Below are the code and all the weights of a small trained network. Each question names an input and a class and asks about switching units off, where a switched-off unit gives its printed mean instead of its output.

import numpy as np


def w(rows, s, z=0):
    codes = np.array(rows[::2]) - 128.0
    scale = np.full(codes.shape[1], s)
    scale[-1] = z or s
    return codes * scale


def norm(h):
    return h / np.sqrt((h * h).mean(-1, keepdims=True) + 1e-5)


def f(y):
    return np.maximum(y, 0)


def log_softmax(a):
    a = a - a.max(-1, keepdims=True)
    return a - np.log(np.exp(a).sum(-1, keepdims=True))


def net(x, mask):
    res = np.array(x, float).reshape(1, 7) / 4 @ E
    u = 0
    for l in range(2):
        y = f(norm(res) @ A[l][:, :-1].T + A[l][:, -1])
        res = res + np.where(mask[u : u + 13], y, B[l][:, -1]) @ B[l][:, :-1]
        u += 13
    return log_softmax(norm(res)[-1] @ U[:, :-1].T + U[:, -1])


A, B = {}, {}
E = w([
[63,155,129],'x0',
[81,73,207],'x1',
[255,147,226],'x2',
[180,49,116],'x3',
[111,114,45],'x4',
[118,109,169],'x5',
[209,200,182],'x6',
],0.0065)
A[0] = w([
[77,117,72,78],'L0N1',
[200,173,102,163],'L0N2',
[147,169,102,52],'L0N3',
[170,254,161,181],'L0N4',
[94,201,174,177],'L0N5',
[124,83,199,163],'L0N6',
[76,149,117,149],'L0N7',
[217,177,69,120],'L0N8',
[194,130,20,166],'L0N9',
[79,194,170,104],'L0N10',
[175,100,184,128],'L0N11',
[156,204,112,1],'L0N12',
[76,179,153,79],'L0N13',
],0.015,0.0028)
B[0] = w([
[105,90,55,196],'L0N1',
[114,126,215,220],'L0N2',
[102,85,144,156],'L0N3',
[131,242,181,254],'L0N4',
[197,170,106,199],'L0N5',
[202,94,75,216],'L0N6',
[149,107,68,180],'L0N7',
[99,116,237,232],'L0N8',
[1,159,203,238],'L0N9',
[176,193,93,183],'L0N10',
[211,64,152,221],'L0N11',
[64,111,191,170],'L0N12',
[171,149,75,169],'L0N13',
],0.023,0.0073)
A[1] = w([
[128,126,127,96],'L1N1',
[116,153,133,63],'L1N2',
[10,116,131,140],'L1N3',
[133,199,153,22],'L1N4',
[151,167,102,135],'L1N5',
[144,147,97,14],'L1N6',
[138,134,144,70],'L1N7',
[140,183,174,91],'L1N8',
[81,194,147,2],'L1N9',
[48,76,94,132],'L1N10',
[107,147,107,86],'L1N11',
[124,119,121,38],'L1N12',
[137,128,124,54],'L1N13',
],0.012,0.0034)
B[1] = w([
[122,127,127,128],'L1N1',
[124,130,155,135],'L1N2',
[2,190,37,255],'L1N3',
[36,190,179,176],'L1N4',
[143,192,135,175],'L1N5',
[163,143,105,138],'L1N6',
[155,130,124,137],'L1N7',
[183,204,97,217],'L1N8',
[64,157,170,172],'L1N9',
[51,198,143,220],'L1N10',
[163,96,130,144],'L1N11',
[155,98,114,128],'L1N12',
[111,120,127,128],'L1N13',
],0.016,0.0047)
U = w([
[60,108,124,50],'0',
[210,165,151,94],'1',
[149,164,86,236],'2',
[111,162,243,228],'3',
[159,164,26,4],'4',
[28,84,29,99],'5',
[196,6,154,3],'6',
],0.014,0.004)

Each question gives the input, the list of numbers given to net, and the class t.
The units are the neurons (one row each of A and B). Each row of codes is followed by its name. A weight is (code - 128) times the scale printed after its matrix; where a second scale follows, it is the last column's (A, B and U).
mask holds one flag per neuron, layer by layer. A switched-off neuron (its flag False) gives its mean, the last column of its row in B, instead of its output. The means were averaged over made-up inputs and are rounded, as every weight is.
A unit's drop is (log p(t) with every unit on - log p(t) with that unit switched off) / (log p(t) with every unit on - log p(t) with every unit switched off).
The circuit of an input: a set's keep is (log p(t) with only the set's units on - log p(t) with every unit switched off) / (log p(t) with every unit on - log p(t) with every unit switched off). Starting from the 12 units with the biggest drops (on a tie, the unit counted first), units are removed one at a time, each time the one whose removal leaves the highest keep (on an exact tie, the one counted first), for as long as the keep stays at least 0.8.
circuit, biggest first: the units of the circuit, biggest drop first
k most important neurons: the k neurons with the biggest drops, biggest first
top k neurons in layer l: the k neurons of layer l with the biggest drops, biggest first
drop of u: that unit's drop, to one decimal
input [4,-4,7,1,-6,-3,-8], class 6: circuit, biggest first	L0N11, L0N9, L0N6
input [0,-6,0,4,-8,1,-5], class 0: circuit, biggest first	L0N9, L0N4
input [-8,2,2,-6,-3,3,-1], class 2: circuit, biggest first	L0N8, L0N6
input [3,5,6,-4,8,4,6], class 1: circuit, biggest first	L0N9, L0N8
input [8,8,-2,-5,6,-3,-7], class 5: circuit, biggest first	L0N4, L0N1
input [-5,-6,-3,-6,-3,7,-6], class 4: circuit, biggest first	L0N8, L0N7
input [-7,7,-2,1,-7,-4,5], class 6: circuit, biggest first	L0N11, L0N6, L0N9
input [-6,5,-3,-4,-4,3,-5], class 2: circuit, biggest first	L0N9, L0N8
input [6,-1,3,1,-1,-2,-6], class 4: circuit, biggest first	L0N8, L0N9
input [4,5,-5,7,-5,-3,2], class 5: circuit, biggest first	L0N4, L0N8
input [-4,-1,-6,7,-5,1,-1], class 0: top neuron in layer 1	L1N10
input [1,4,3,-2,2,7,-6], class 6: 2 most important neurons	L0N4, L1N3
input [2,3,-7,-5,5,6,-7], class 5: drop of L0N4	0.1
input [5,2,0,4,-2,0,1], class 2: drop of L0N9	0.2
input [3,-2,-5,0,-3,-7,-1], class 5: drop of L0N4	0.1
input [7,-3,-8,-1,-6,-1,-3], class 4: drop of L0N4	-0.1
input [-8,-1,8,7,-4,6,-5], class 6: top neuron in layer 0	L0N4
input [-5,-7,-4,2,8,7,7], class 0: 2 most important neurons	L0N9, L1N3
